Below are the code and all the weights of a small trained network. Each question names an input and a target symbol and asks about switching units off, where a switched-off unit gives its printed mean instead of its output.

import numpy as np


def w(rows, s, z=0):
    codes = np.array(rows[::2]) - 128.0
    scale = np.full(codes.shape[1], s)
    scale[-1] = z or s
    return codes * scale


def norm(h):
    return h / np.sqrt((h * h).mean(-1, keepdims=True) + 1e-5)


def f(y):
    return np.maximum(y, 0)


def softmax(a):
    e = np.exp(a - a.max(-1, keepdims=True))
    return e / e.sum(-1, keepdims=True)


def log_softmax(a):
    a = a - a.max(-1, keepdims=True)
    return a - np.log(np.exp(a).sum(-1, keepdims=True))


def net(x, mask):
    ids = ['ηθλμσφω'.index(c) for c in x.split()]
    T = len(ids)
    res = E[ids] + P[:T]
    u = 0
    for l in range(2):
        r = norm(res)
        for j in range(3):
            rows = slice(4 * j, 4 * j + 4)
            q, k, v = (r @ M[l][rows].T for M in (Q, K, V))
            z = softmax(np.where(np.tri(T) > 0, q @ k.T / 4**0.5, -1e9)) @ v
            o = O[l][rows]
            res = res + np.where(mask[u + j], z, o[:, -1]) @ o[:, :-1]
        u += 3
        y = f(norm(res) @ A[l][:, :-1].T + A[l][:, -1])
        res = res + np.where(mask[u : u + 4], y, B[l][:, -1]) @ B[l][:, :-1]
        u += 4
    return log_softmax(norm(res)[-1] @ U[:, :-1].T + U[:, -1])


Q, K, V, O, A, B = {}, {}, {}, {}, {}, {}
E = w([
[126,119,146],'η',
[127,131,117],'θ',
[85,125,255],'λ',
[125,129,124],'μ',
[155,118,124],'σ',
[147,110,153],'φ',
[164,98,147],'ω',
],0.008)
P = w([
[81,45,116],'0',
[177,254,144],'1',
[56,63,103],'2',
[144,193,130],'3',
[80,100,115],'4',
[125,165,118],'5',
[100,124,126],'6',
[119,178,134],'7',
],0.0074)
Q[0] = w([
[165,157,180],'L0H0',
[80,84,254],'L0H0',
[134,140,156],'L0H0',
[90,84,165],'L0H0',
[136,94,134],'L0H1',
[173,15,52],'L0H1',
[142,204,196],'L0H1',
[43,13,166],'L0H1',
[188,136,97],'L0H2',
[146,70,76],'L0H2',
[102,147,42],'L0H2',
[198,194,146],'L0H2',
],0.0065)
K[0] = w([
[35,75,147],'L0H0',
[71,55,237],'L0H0',
[88,135,134],'L0H0',
[166,113,193],'L0H0',
[167,113,102],'L0H1',
[135,188,1],'L0H1',
[65,7,157],'L0H1',
[246,135,118],'L0H1',
[104,14,188],'L0H2',
[215,38,88],'L0H2',
[153,107,115],'L0H2',
[68,81,165],'L0H2',
],0.0054)
V[0] = w([
[167,99,113],'L0H0',
[110,86,90],'L0H0',
[97,177,198],'L0H0',
[70,97,86],'L0H0',
[168,31,155],'L0H1',
[193,75,81],'L0H1',
[143,89,181],'L0H1',
[181,105,55],'L0H1',
[36,137,128],'L0H2',
[129,107,176],'L0H2',
[2,124,102],'L0H2',
[84,139,102],'L0H2',
],0.0099)
O[0] = w([
[144,194,85,132],'L0H0',
[88,255,121,175],'L0H0',
[193,47,190,123],'L0H0',
[72,210,123,185],'L0H0',
[67,7,95,253],'L0H1',
[78,118,33,134],'L0H1',
[116,30,122,204],'L0H1',
[74,195,22,85],'L0H1',
[105,193,207,160],'L0H2',
[164,36,177,175],'L0H2',
[139,233,221,170],'L0H2',
[129,208,177,122],'L0H2',
],0.0053,0.0033)
A[0] = w([
[94,106,119,77],'L0N0',
[101,123,162,251],'L0N1',
[121,145,5,84],'L0N2',
[131,135,96,50],'L0N3',
],0.011,0.0027)
B[0] = w([
[156,123,101,171],'L0N0',
[118,158,85,253],'L0N1',
[2,100,100,174],'L0N2',
[131,170,136,131],'L0N3',
],0.0074,0.0049)
Q[1] = w([
[182,190,108],'L1H0',
[151,82,106],'L1H0',
[198,191,188],'L1H0',
[152,200,115],'L1H0',
[193,106,106],'L1H1',
[197,99,254],'L1H1',
[165,143,76],'L1H1',
[189,149,84],'L1H1',
[127,126,68],'L1H2',
[161,98,157],'L1H2',
[223,131,121],'L1H2',
[244,32,35],'L1H2',
],0.0054)
K[1] = w([
[213,99,81],'L1H0',
[96,160,194],'L1H0',
[209,183,119],'L1H0',
[184,70,149],'L1H0',
[151,86,246],'L1H1',
[84,147,115],'L1H1',
[139,213,242],'L1H1',
[151,111,180],'L1H1',
[150,159,105],'L1H2',
[98,94,107],'L1H2',
[42,78,25],'L1H2',
[74,187,2],'L1H2',
],0.006)
V[1] = w([
[39,130,67],'L1H0',
[224,89,155],'L1H0',
[146,121,163],'L1H0',
[125,89,152],'L1H0',
[159,132,71],'L1H1',
[89,163,29],'L1H1',
[150,140,197],'L1H1',
[1,127,145],'L1H1',
[4,139,128],'L1H2',
[148,239,57],'L1H2',
[113,110,29],'L1H2',
[135,88,47],'L1H2',
],0.0058)
O[1] = w([
[221,194,95,236],'L1H0',
[1,83,135,27],'L1H0',
[90,85,128,101],'L1H0',
[93,167,164,131],'L1H0',
[155,144,47,114],'L1H1',
[215,172,122,192],'L1H1',
[71,66,136,81],'L1H1',
[194,140,240,252],'L1H1',
[196,36,211,245],'L1H2',
[81,114,76,110],'L1H2',
[155,196,140,162],'L1H2',
[111,202,123,140],'L1H2',
],0.0044)
A[1] = w([
[153,43,157,3],'L1N0',
[220,153,61,198],'L1N1',
[148,3,13,83],'L1N2',
[189,77,163,60],'L1N3',
],0.0059,0.0014)
B[1] = w([
[156,251,146,164],'L1N0',
[30,66,90,253],'L1N1',
[88,119,254,167],'L1N2',
[174,109,92,202],'L1N3',
],0.0071,0.0044)
U = w([
[127,112,197,3],'η',
[111,245,149,183],'θ',
[165,132,198,48],'λ',
[31,154,80,241],'μ',
[20,28,149,181],'σ',
[209,39,83,160],'φ',
[134,192,156,120],'ω',
],0.011,0.0038)

Each question gives the input, a string of symbols that net reads in full, and the target symbol t.
The units are the heads (4 rows each of Q, K, V and O) and the neurons (one row each of A and B). Each row of codes is followed by its name. A weight is (code - 128) times the scale printed after its matrix; where a second scale follows, it is the last column's (O, A, B and U).
mask holds one flag per unit, layer by layer, with each layer's heads first. A switched-off unit (its flag False) gives its mean, the last column of its rows in O or B, instead of its output. The means were averaged over made-up inputs and are rounded, as every weight is.
A unit's drop is (log p(t) with every unit on - log p(t) with that unit switched off) / (log p(t) with every unit on - log p(t) with every unit switched off).
The circuit of an input: a set's keep is (log p(t) with only the set's units on - log p(t) with every unit switched off) / (log p(t) with every unit on - log p(t) with every unit switched off). Starting from the 12 units with the biggest drops (on a tie, the unit counted first), units are removed one at a time, each time the one whose removal leaves the highest keep (on an exact tie, the one counted first), for as long as the keep stays at least 0.8.
circuit, biggest first: the units of the circuit, biggest drop first
most important unit: the unit with the biggest drop
top k neurons: the k neurons with the biggest drops, biggest first
which heads matter: for each layer, one digit per head in row order, 1 if its drop is at least 0.15 and else 0, layers parted by /
input λ σ σ θ θ θ, target σ: which heads matter => 100 / 110
input σ ω σ φ ω θ μ, target θ: circuit, biggest first => L0H1
input φ σ ω, target μ: circuit, biggest first => L0H0, L0H2, L0H1, L0N2
input φ η λ, target λ: which heads matter => 010 / 000
input σ θ μ φ ω φ θ, target φ: circuit, biggest first => L0H0, L0H2
input φ μ μ φ ω μ, target σ: circuit, biggest first => L1N1, L0H1
input φ φ μ μ φ ω ω η, target σ: top 2 neurons => L0N2, L1N1
input λ φ η ω φ σ, target σ: which heads matter => 100 / 110
input σ θ ω φ ω ω η, target σ: circuit, biggest first => L0H2, L1N2
input ω φ ω φ σ φ, target μ: which heads matter => 100 / 001
input φ ω θ θ σ σ, target μ: which heads matter => 110 / 001
input θ φ σ θ φ η, target φ: circuit, biggest first => L0H1, L1H0
input σ φ φ, target φ: circuit, biggest first => L0H1, L0H2
input ω θ ω ω ω σ ω σ, target σ: most important unit => L1N2
input θ μ ω φ θ φ ω θ, target σ: which heads matter => 111 / 000
input θ σ φ φ θ, target φ: circuit, biggest first => L0H0, L0H1, L0H2
input ω θ θ φ φ θ φ σ, target φ: which heads matter => 010 / 000
input ω σ ω, target μ: which heads matter => 111 / 001
input θ φ σ η, target μ: circuit, biggest first => L0H1, L0N2
input μ φ φ φ σ θ, target μ: top 3 neurons => L0N2, L1N1, L0N1
input θ μ ω σ θ, target μ: which heads matter => 011 / 000
input θ ω σ μ, target μ: circuit, biggest first => L0N2, L0H1
input φ σ θ φ ω σ φ, target μ: circuit, biggest first => L0H2, L0H1, L0N2
